Here is a tiny trained network, its code and every weight. The questions are about switching its units off for an input and a target symbol, where a switched-off unit gives its printed mean instead of its output.

import numpy as np


def w(rows, s, z=0):
    codes = np.array(rows[::2]) - 128.0
    scale = np.full(codes.shape[1], s)
    scale[-1] = z or s
    return codes * scale


def f(y):
    return np.maximum(y, 0)


def softmax(a):
    e = np.exp(a - a.max(-1, keepdims=True))
    return e / e.sum(-1, keepdims=True)


def log_softmax(a):
    a = a - a.max(-1, keepdims=True)
    return a - np.log(np.exp(a).sum(-1, keepdims=True))


def net(x, mask):
    ids = ['βγδεζηλμξπστω'.index(c) for c in x.split()]
    T = len(ids)
    res = E[ids] + P[:T]
    u = 0
    for l in range(2):
        q, k, v = (res @ M[l].T for M in (Q, K, V))
        z = softmax(np.where(np.tri(T) > 0, q @ k.T / 2**0.5, -1e9)) @ v
        res = res + np.where(mask[u], z, O[l][:, -1]) @ O[l][:, :-1]
        u += 1
        y = f(res @ A[l][:, :-1].T + A[l][:, -1])
        res = res + np.where(mask[u : u + 4], y, B[l][:, -1]) @ B[l][:, :-1]
        u += 4
    return log_softmax(res[-1] @ U[:, :-1].T + U[:, -1])


Q, K, V, O, A, B = {}, {}, {}, {}, {}, {}
E = w([
[175,107,134,97,77],'β',
[141,153,148,140,76],'γ',
[217,137,124,155,26],'δ',
[122,141,145,138,92],'ε',
[143,133,126,135,54],'ζ',
[100,167,229,165,110],'η',
[54,185,111,178,102],'λ',
[90,181,125,176,96],'μ',
[124,70,70,22,68],'ξ',
[189,92,75,75,29],'π',
[12,140,121,114,134],'σ',
[37,108,183,122,157],'τ',
[205,16,146,6,47],'ω',
],0.014)
P = w([
[158,191,128,84,116],'0',
[80,70,175,205,87],'1',
[142,244,88,126,71],'2',
[77,51,168,180,129],'3',
[168,205,149,72,219],'4',
[40,53,180,127,142],'5',
[141,249,126,50,110],'6',
[56,39,171,96,165],'7',
],0.012)
Q[0] = w([
[197,107,90,179,255],'0.h0',
[87,29,126,186,112],'0.h0',
],0.0079)
K[0] = w([
[102,95,104,235,17],'0.h0',
[65,2,130,153,109],'0.h0',
],0.0072)
V[0] = w([
[83,10,89,24,170],'0.h0',
[85,142,187,135,176],'0.h0',
],0.011)
O[0] = w([
[141,184,194,222,1,2],'0.h0',
[82,3,110,202,156,92],'0.h0',
],0.0094,0.0064)
A[0] = w([
[152,146,135,105,114,140],'0.n0',
[58,125,119,2,75,5],'0.n1',
[148,237,155,113,204,192],'0.n2',
[192,110,69,98,139,151],'0.n3',
],0.007,0.0028)
B[0] = w([
[136,152,196,76,175,176],'0.n0',
[164,190,81,245,163,224],'0.n1',
[196,175,169,174,60,253],'0.n2',
[116,78,152,150,137,232],'0.n3',
],0.012,0.0065)
Q[1] = w([
[172,18,189,151,166],'1.h0',
[201,177,206,159,254],'1.h0',
],0.0045)
K[1] = w([
[46,122,86,253,59],'1.h0',
[146,221,52,47,174],'1.h0',
],0.0046)
V[1] = w([
[71,199,147,101,57],'1.h0',
[208,25,253,50,81],'1.h0',
],0.0048)
O[1] = w([
[106,107,101,105,128,67],'1.h0',
[134,62,210,145,250,255],'1.h0',
],0.016,0.00085)
A[1] = w([
[173,136,132,85,141,254],'1.n0',
[114,81,181,148,111,122],'1.n1',
[83,11,85,176,112,118],'1.n2',
[133,159,101,126,97,147],'1.n3',
],0.012,0.0056)
B[1] = w([
[2,131,97,177,127,245],'1.n0',
[208,102,81,139,212,204],'1.n1',
[135,187,237,71,134,205],'1.n2',
[157,78,88,54,124,177],'1.n3',
],0.0087,0.011)
U = w([
[98,120,159,240,69,240],'β',
[107,128,124,130,147,135],'γ',
[206,182,115,232,196,41],'δ',
[107,113,128,143,126,191],'ε',
[127,160,134,105,149,61],'ζ',
[48,43,51,183,196,233],'η',
[131,122,97,53,157,156],'λ',
[148,131,121,1,208,114],'μ',
[105,174,204,67,69,135],'ξ',
[143,183,154,99,143,9],'π',
[44,123,147,44,121,221],'σ',
[62,127,137,102,139,178],'τ',
[154,193,214,115,133,3],'ω',
],0.0092,0.0053)

Each question gives the input, a string of symbols that net reads in full, and the target symbol t.
The units are the heads (2 rows each of Q, K, V and O) and the neurons (one row each of A and B). Each row of codes is followed by its name. A weight is (code - 128) times the scale printed after its matrix; where a second scale follows, it is the last column's (O, A, B and U).
mask holds one flag per unit, layer by layer, with each layer's heads first. A switched-off unit (its flag False) gives its mean, the last column of its rows in O or B, instead of its output. The means were averaged over made-up inputs and are rounded, as every weight is.
A unit's drop is (log p(t) with every unit on - log p(t) with that unit switched off) / (log p(t) with every unit on - log p(t) with every unit switched off).
The circuit of an input: a set's keep is (log p(t) with only the set's units on - log p(t) with every unit switched off) / (log p(t) with every unit on - log p(t) with every unit switched off). Starting from all 10 units, units are removed one at a time, each time the one whose removal leaves the highest keep (on an exact tie, the one counted first), for as long as the keep stays at least 0.8.
circuit, biggest first: the units of the circuit, biggest drop first
top k neurons: the k neurons with the biggest drops, biggest first
top k neurons in layer l: the k neurons of layer l with the biggest drops, biggest first
input μ δ η δ λ λ, target σ: circuit, biggest first : [1.n2 0.n2 0.h0]
input π δ δ δ τ, target δ: circuit, biggest first : [0.n2 0.n1 0.h0]
input δ τ ξ τ η, target ξ: top 2 neurons in layer 0 : [0.n1 0.n2]
input τ ω ε δ, target δ: circuit, biggest first : [0.h0 1.n1 1.h0 0.n1]
input δ δ ξ δ ξ τ λ, target ξ: top 2 neurons : [0.n1 1.n1]
input π δ τ η η ξ η, target η: circuit, biggest first : [0.h0]
input μ δ δ δ, target η: circuit, biggest first : [0.h0 1.n2]
input δ β δ δ η η λ δ, target μ: circuit, biggest first : [1.n2 0.h0 0.n2 1.n0]
input β η δ δ η η η ε, target μ: top 4 neurons : [1.n2 0.n1 1.n0 1.n1]
input δ η δ ε, target μ: circuit, biggest first : [1.n2 1.n0 0.n2 0.h0]
input δ ε δ η, target μ: top 3 neurons : [1.n2 0.n1 1.n0]
input η σ η ω δ, target η: circuit, biggest first : [0.h0 1.n0]
input η δ δ λ γ ξ ξ δ, target β: top 2 neurons : [1.n2 0.n3]
input μ γ η λ ξ τ γ, target ξ: top 3 neurons : [1.n1 0.n1 1.n3]
input ξ δ η π β, target η: circuit, biggest first : [0.h0 1.n0 1.n2]
input δ π ξ ξ δ η τ, target δ: circuit, biggest first : [0.n1]
input ω δ η ε η, target η: circuit, biggest first : [0.h0 1.n2]
input δ δ δ η τ η η δ, target μ: top 2 neurons in layer 1 : [1.n2 1.n1]
input δ ξ ζ β λ ξ δ δ, target β: top 2 neurons : [0.n3 1.n2]
input ξ β η δ δ η ε, target δ: top 3 neurons : [0.n1 0.n2 1.n2]
input δ λ δ δ τ δ δ η, target μ: top 4 neurons : [0.n1 1.n1 1.n2 1.n0]
input η η τ σ η τ, target ω: top 3 neurons in layer 1 : [1.n2 1.n1 1.n0]
